Below is a small trained network, with its code and all its weights. Each question gives an input and a target symbol and asks what happens when units are switched off, that is, made to give their printed mean instead of their output.

import numpy as np


def w(rows, s, z=0):
    codes = np.array(rows[::2]) - 128.0
    scale = np.full(codes.shape[1], s)
    scale[-1] = z or s
    return codes * scale


def norm(h):
    return h / np.sqrt((h * h).mean(-1, keepdims=True) + 1e-5)


def f(y):
    return np.maximum(y, 0)


def softmax(a):
    e = np.exp(a - a.max(-1, keepdims=True))
    return e / e.sum(-1, keepdims=True)


def log_softmax(a):
    a = a - a.max(-1, keepdims=True)
    return a - np.log(np.exp(a).sum(-1, keepdims=True))


def net(x, mask):
    ids = ['αβγδεηθλμξπστφψω'.index(c) for c in x.split()]
    T = len(ids)
    res = E[ids] + P[:T]
    r = norm(res)
    for j in range(3):
        rows = slice(2 * j, 2 * j + 2)
        q, k, v = (r @ M[0][rows].T for M in (Q, K, V))
        z = softmax(np.where(np.tri(T) > 0, q @ k.T / 2**0.5, -1e9)) @ v
        o = O[0][rows]
        res = res + np.where(mask[j], z, o[:, -1]) @ o[:, :-1]
    y = f(norm(res) @ A[0][:, :-1].T + A[0][:, -1])
    res = res + np.where(mask[3:11], y, B[0][:, -1]) @ B[0][:, :-1]
    return log_softmax(norm(res)[-1] @ U[:, :-1].T + U[:, -1])


Q, K, V, O, A, B = {}, {}, {}, {}, {}, {}
E = w([
[113,90,170,96],'α',
[162,23,157,135],'β',
[110,77,186,99],'γ',
[50,56,178,175],'δ',
[193,78,164,161],'ε',
[120,68,196,88],'η',
[199,87,212,167],'θ',
[194,84,114,122],'λ',
[218,23,81,210],'μ',
[141,97,17,58],'ξ',
[200,127,138,65],'π',
[211,130,150,120],'σ',
[219,151,211,85],'τ',
[150,135,185,206],'φ',
[255,112,139,120],'ψ',
[191,156,130,2],'ω',
],0.019)
P = w([
[187,11,211,80],'0',
[143,40,196,93],'1',
[128,67,174,102],'2',
[121,96,160,116],'3',
[127,114,147,137],'4',
[125,133,113,145],'5',
[135,139,93,151],'6',
[135,154,86,165],'7',
],0.011)
Q[0] = w([
[162,84,110,113],'head 1',
[88,155,120,119],'head 1',
[253,92,160,46],'head 2',
[66,94,103,39],'head 2',
[177,51,140,143],'head 3',
[115,160,109,89],'head 3',
],0.035)
K[0] = w([
[136,199,120,136],'head 1',
[110,67,169,101],'head 1',
[241,202,137,17],'head 2',
[109,199,6,144],'head 2',
[106,138,103,251],'head 3',
[137,102,190,56],'head 3',
],0.028)
V[0] = w([
[129,73,40,20],'head 1',
[2,104,73,198],'head 1',
[186,64,152,124],'head 2',
[132,93,83,54],'head 2',
[99,130,79,189],'head 3',
[132,216,229,160],'head 3',
],0.04)
O[0] = w([
[251,136,114,134,120],'head 1',
[151,78,12,193,20],'head 1',
[85,90,95,65,253],'head 2',
[155,131,96,76,140],'head 2',
[88,95,116,155,131],'head 3',
[108,212,95,104,97],'head 3',
],0.033,0.032)
A[0] = w([
[140,100,86,90,166],'neuron 1',
[89,165,60,73,108],'neuron 2',
[140,172,117,148,70],'neuron 3',
[121,106,102,110,3],'neuron 4',
[143,122,107,192,202],'neuron 5',
[165,101,214,172,202],'neuron 6',
[119,144,149,166,58],'neuron 7',
[252,145,74,153,235],'neuron 8',
],0.038,0.0023)
B[0] = w([
[145,118,117,60,228],'neuron 1',
[101,168,79,59,254],'neuron 2',
[108,89,139,81,136],'neuron 3',
[118,122,162,91,185],'neuron 4',
[61,115,105,207,164],'neuron 5',
[163,161,112,47,244],'neuron 6',
[98,77,124,120,150],'neuron 7',
[117,181,3,48,172],'neuron 8',
],0.046,0.0093)
U = w([
[149,153,177,124,150],'α',
[100,148,142,16,174],'β',
[28,184,91,115,146],'γ',
[103,167,224,137,139],'δ',
[170,163,72,165,254],'ε',
[70,138,168,96,72],'η',
[115,156,187,103,96],'θ',
[128,138,150,115,88],'λ',
[146,4,166,83,87],'μ',
[52,90,91,72,141],'ξ',
[36,149,184,98,75],'π',
[181,184,182,141,203],'σ',
[151,134,161,125,114],'τ',
[107,131,141,94,76],'φ',
[106,152,193,108,86],'ψ',
[122,135,143,98,65],'ω',
],0.011,0.009)

Each question gives the input, a string of symbols that net reads in full, and the target symbol t.
The units are the heads (2 rows each of Q, K, V and O) and the neurons (one row each of A and B). Each row of codes is followed by its name. A weight is (code - 128) times the scale printed after its matrix; where a second scale follows, it is the last column's (O, A, B and U).
mask holds one flag per unit, heads first, then neurons. A switched-off unit (its flag False) gives its mean, the last column of its rows in O or B, instead of its output. The means were averaged over made-up inputs and are rounded, as every weight is.
A unit's drop is (log p(t) with every unit on - log p(t) with that unit switched off) / (log p(t) with every unit on - log p(t) with every unit switched off).
The circuit of an input: a set's keep is (log p(t) with only the set's units on - log p(t) with every unit switched off) / (log p(t) with every unit on - log p(t) with every unit switched off). Starting from all 11 units, units are removed one at a time, each time the one whose removal leaves the highest keep (on an exact tie, the one counted first), for as long as the keep stays at least 0.8.
circuit, biggest first: the units of the circuit, biggest drop first
most important unit: the unit with the biggest drop
k most important neurons: the k neurons with the biggest drops, biggest first
heads that matter: for each layer, one digit per head in row order, 1 if its drop is at least 0.15 and else 0, layers parted by /
drop of u: that unit's drop, to one decimal
input δ ξ δ δ, target ε: heads that matter => 110
input δ δ δ δ γ, target ξ: most important unit => head 1
input δ δ φ φ φ, target γ: circuit, biggest first => (head 1; head 3)
input δ ξ θ δ γ δ μ β, target μ: circuit, biggest first => (head 3; head 1)
input ε φ ξ μ γ μ, target μ: circuit, biggest first => (head 3; head 1)
input ξ δ φ φ δ δ, target γ: circuit, biggest first => (head 1; head 3; head 2)
input μ φ σ δ α θ δ φ, target γ: circuit, biggest first => (head 3; head 1)
input β δ μ μ δ, target μ: 3 most important neurons => (neuron 6; neuron 2; neuron 8)
input α δ δ τ μ φ δ η, target γ: heads that matter => 101
input η δ μ, target μ: drop of neuron 2 => 0.1
input δ μ δ, target μ: drop of head 1 => 0.6
input δ δ γ μ θ φ μ, target γ: drop of head 3 => 0.2
input δ δ θ θ γ ξ δ μ, target ε: drop of head 1 => 1.1
input γ σ θ μ δ φ δ, target γ: most important unit => head 3
